Here is a tiny trained network, its code and every weight. The questions are about switching its units off for an input and a target symbol, where a switched-off unit gives its printed mean instead of its output.

import numpy as np


def w(rows, s, z=0):
    codes = np.array(rows[::2]) - 128.0
    scale = np.full(codes.shape[1], s)
    scale[-1] = z or s
    return codes * scale


def norm(h):
    return h / np.sqrt((h * h).mean(-1, keepdims=True) + 1e-5)


def f(y):
    return y / 2 * (1 + np.tanh(0.7978845608 * (y + 0.044715 * y**3)))


def softmax(a):
    e = np.exp(a - a.max(-1, keepdims=True))
    return e / e.sum(-1, keepdims=True)


def log_softmax(a):
    a = a - a.max(-1, keepdims=True)
    return a - np.log(np.exp(a).sum(-1, keepdims=True))


def net(x, mask):
    ids = ['αβγεμστφω'.index(c) for c in x.split()]
    T = len(ids)
    res = E[ids] + P[:T]
    u = 0
    for l in range(2):
        q, k, v = (norm(res) @ M[l].T for M in (Q, K, V))
        z = softmax(np.where(np.tri(T) > 0, q @ k.T / 4**0.5, -1e9)) @ v
        res = res + np.where(mask[u], z, O[l][:, -1]) @ O[l][:, :-1]
        u += 1
        y = f(norm(res) @ A[l][:, :-1].T + A[l][:, -1])
        res = res + np.where(mask[u : u + 8], y, B[l][:, -1]) @ B[l][:, :-1]
        u += 8
    return log_softmax(norm(res)[-1] @ U[:, :-1].T + U[:, -1])


Q, K, V, O, A, B = {}, {}, {}, {}, {}, {}
E = w([
[101,135,137,166],'α',
[253,116,189,191],'β',
[124,87,137,108],'γ',
[133,148,91,161],'ε',
[107,120,135,135],'μ',
[119,118,142,121],'σ',
[108,134,106,158],'τ',
[88,108,148,160],'φ',
[122,106,113,120],'ω',
],0.015)
P = w([
[161,191,95,140],'0',
[99,23,206,3],'1',
[33,80,165,75],'2',
[32,93,139,115],'3',
[47,87,112,140],'4',
[71,95,86,158],'5',
[69,87,76,180],'6',
[78,70,80,191],'7',
[86,61,55,203],'8',
[104,57,44,217],'9',
[124,53,34,231],'10',
[136,37,29,229],'11',
],0.0058)
Q[0] = w([
[154,207,35,94],'L0H1',
[118,104,141,225],'L0H1',
[90,255,181,103],'L0H1',
[130,53,106,240],'L0H1',
],0.0053)
K[0] = w([
[19,105,220,136],'L0H1',
[214,105,120,95],'L0H1',
[94,111,41,1],'L0H1',
[224,110,168,124],'L0H1',
],0.005)
V[0] = w([
[255,88,180,172],'L0H1',
[104,113,209,136],'L0H1',
[30,71,84,200],'L0H1',
[104,42,69,63],'L0H1',
],0.0092)
O[0] = w([
[140,83,53,253,162],'L0H1',
[92,63,188,179,168],'L0H1',
[2,232,155,114,252],'L0H1',
[104,24,100,27,113],'L0H1',
],0.0081,0.0047)
A[0] = w([
[188,200,80,199,78],'L0N1',
[132,122,168,74,39],'L0N2',
[98,145,184,200,61],'L0N3',
[115,160,157,144,160],'L0N4',
[254,134,242,129,166],'L0N5',
[107,73,153,110,2],'L0N6',
[23,140,35,175,163],'L0N7',
[26,154,169,41,11],'L0N8',
],0.008,0.00088)
B[0] = w([
[86,57,105,149,165],'L0N1',
[107,116,139,137,129],'L0N2',
[168,106,118,59,182],'L0N3',
[128,88,114,117,146],'L0N4',
[214,115,139,3,138],'L0N5',
[91,151,130,157,133],'L0N6',
[134,95,215,152,255],'L0N7',
[167,29,79,127,236],'L0N8',
],0.013,0.0067)
Q[1] = w([
[163,103,76,172],'L1H1',
[81,9,34,106],'L1H1',
[144,218,69,213],'L1H1',
[111,107,240,38],'L1H1',
],0.016)
K[1] = w([
[105,150,113,98],'L1H1',
[156,253,113,142],'L1H1',
[26,131,102,72],'L1H1',
[216,65,164,183],'L1H1',
],0.019)
V[1] = w([
[179,74,183,104],'L1H1',
[23,38,166,87],'L1H1',
[123,76,146,232],'L1H1',
[146,185,252,81],'L1H1',
],0.022)
O[1] = w([
[143,23,141,139,165],'L1H1',
[102,106,5,235,97],'L1H1',
[189,154,163,237,252],'L1H1',
[2,39,180,124,130],'L1H1',
],0.019,0.0046)
A[1] = w([
[125,172,163,29,100],'L1N1',
[127,90,250,226,143],'L1N2',
[179,188,136,122,129],'L1N3',
[79,72,195,88,253],'L1N4',
[103,182,163,128,121],'L1N5',
[250,116,202,66,139],'L1N6',
[97,94,38,76,28],'L1N7',
[212,152,129,106,124],'L1N8',
],0.016,0.0044)
B[1] = w([
[93,135,67,202,171],'L1N1',
[81,84,220,179,250],'L1N2',
[64,136,117,140,165],'L1N3',
[220,185,145,186,242],'L1N4',
[133,157,131,86,140],'L1N5',
[190,2,155,136,214],'L1N6',
[169,108,162,50,145],'L1N7',
[67,100,149,125,170],'L1N8',
],0.023,0.012)
U = w([
[180,49,183,121,146],'α',
[68,178,251,162,116],'β',
[34,85,94,193,144],'γ',
[172,130,27,161,45],'ε',
[206,229,156,122,98],'μ',
[138,123,86,49,254],'σ',
[26,112,181,48,104],'τ',
[62,227,113,122,231],'φ',
[145,157,120,176,10],'ω',
],0.011,0.0027)

Each question gives the input, a string of symbols that net reads in full, and the target symbol t.
The units are the heads (4 rows each of Q, K, V and O) and the neurons (one row each of A and B). Each row of codes is followed by its name. A weight is (code - 128) times the scale printed after its matrix; where a second scale follows, it is the last column's (O, A, B and U).
mask holds one flag per unit, layer by layer, with each layer's heads first. A switched-off unit (its flag False) gives its mean, the last column of its rows in O or B, instead of its output. The means were averaged over made-up inputs and are rounded, as every weight is.
A unit's drop is (log p(t) with every unit on - log p(t) with that unit switched off) / (log p(t) with every unit on - log p(t) with every unit switched off).
The circuit of an input: a set's keep is (log p(t) with only the set's units on - log p(t) with every unit switched off) / (log p(t) with every unit on - log p(t) with every unit switched off). Starting from the 12 units with the biggest drops (on a tie, the unit counted first), units are removed one at a time, each time the one whose removal leaves the highest keep (on an exact tie, the one counted first), for as long as the keep stays at least 0.8.
units of the circuit, in order: the units of the circuit, biggest drop first
most important unit: the unit with the biggest drop
top k neurons: the k neurons with the biggest drops, biggest first
top k neurons in layer l: the k neurons of layer l with the biggest drops, biggest first
drop of u: that unit's drop, to one decimal
input ε μ τ ω φ φ ω, target μ: most important unit : L0H1
input α σ τ β γ φ ε β ω μ, target β: units of the circuit, in order : (L0H1 L1H1 L1N6)
input γ τ σ φ, target ε: units of the circuit, in order : (L1H1 L0H1 L1N2)
input μ α β γ τ φ ε τ β γ σ, target τ: units of the circuit, in order : (L0H1 L1H1 L0N7)
input α ε β σ α σ φ α ε β, target β: top 3 neurons : (L0N1 L0N7 L0N8)
input ε σ ε σ μ α, target μ: units of the circuit, in order : (L0H1 L1H1 L0N1)
input ω ω τ φ τ φ ε σ ω α ε τ, target σ: top 2 neurons in layer 0 : (L0N8 L0N7)
input ω μ τ φ α μ φ ω σ φ, target σ: units of the circuit, in order : (L1H1 L0H1 L0N7 L1N2)
input ε φ ω μ, target μ: top 3 neurons : (L0N1 L0N7 L1N2)
input μ α ε ω α φ φ α, target τ: top 2 neurons : (L0N8 L0N7)
input ω μ φ α β σ γ φ τ τ τ β, target σ: top 3 neurons : (L0N7 L0N1 L1N2)
input γ σ φ φ α φ ε ω ω τ, target ε: top 2 neurons : (L1N2 L0N7)
input τ φ σ ω σ σ α φ φ, target φ: top 3 neurons : (L0N8 L0N7 L0N1)
input γ ω β σ ω ω μ β β φ α β, target ε: top 2 neurons : (L0N7 L1N2)
input φ φ ε φ ε ω τ ω β φ β, target γ: top 3 neurons in layer 0 : (L0N1 L0N7 L0N3)
input τ φ φ β β ω, target φ: drop of L1N2 : 0.1
input τ μ γ τ μ γ, target φ: drop of L0H1 : 0.8
input μ ω γ μ α σ φ σ ε ε φ τ, target τ: drop of L0N8 : 0.9
input ε ε φ τ φ φ φ ε α φ, target μ: top 3 neurons : (L0N1 L1N2 L0N7)
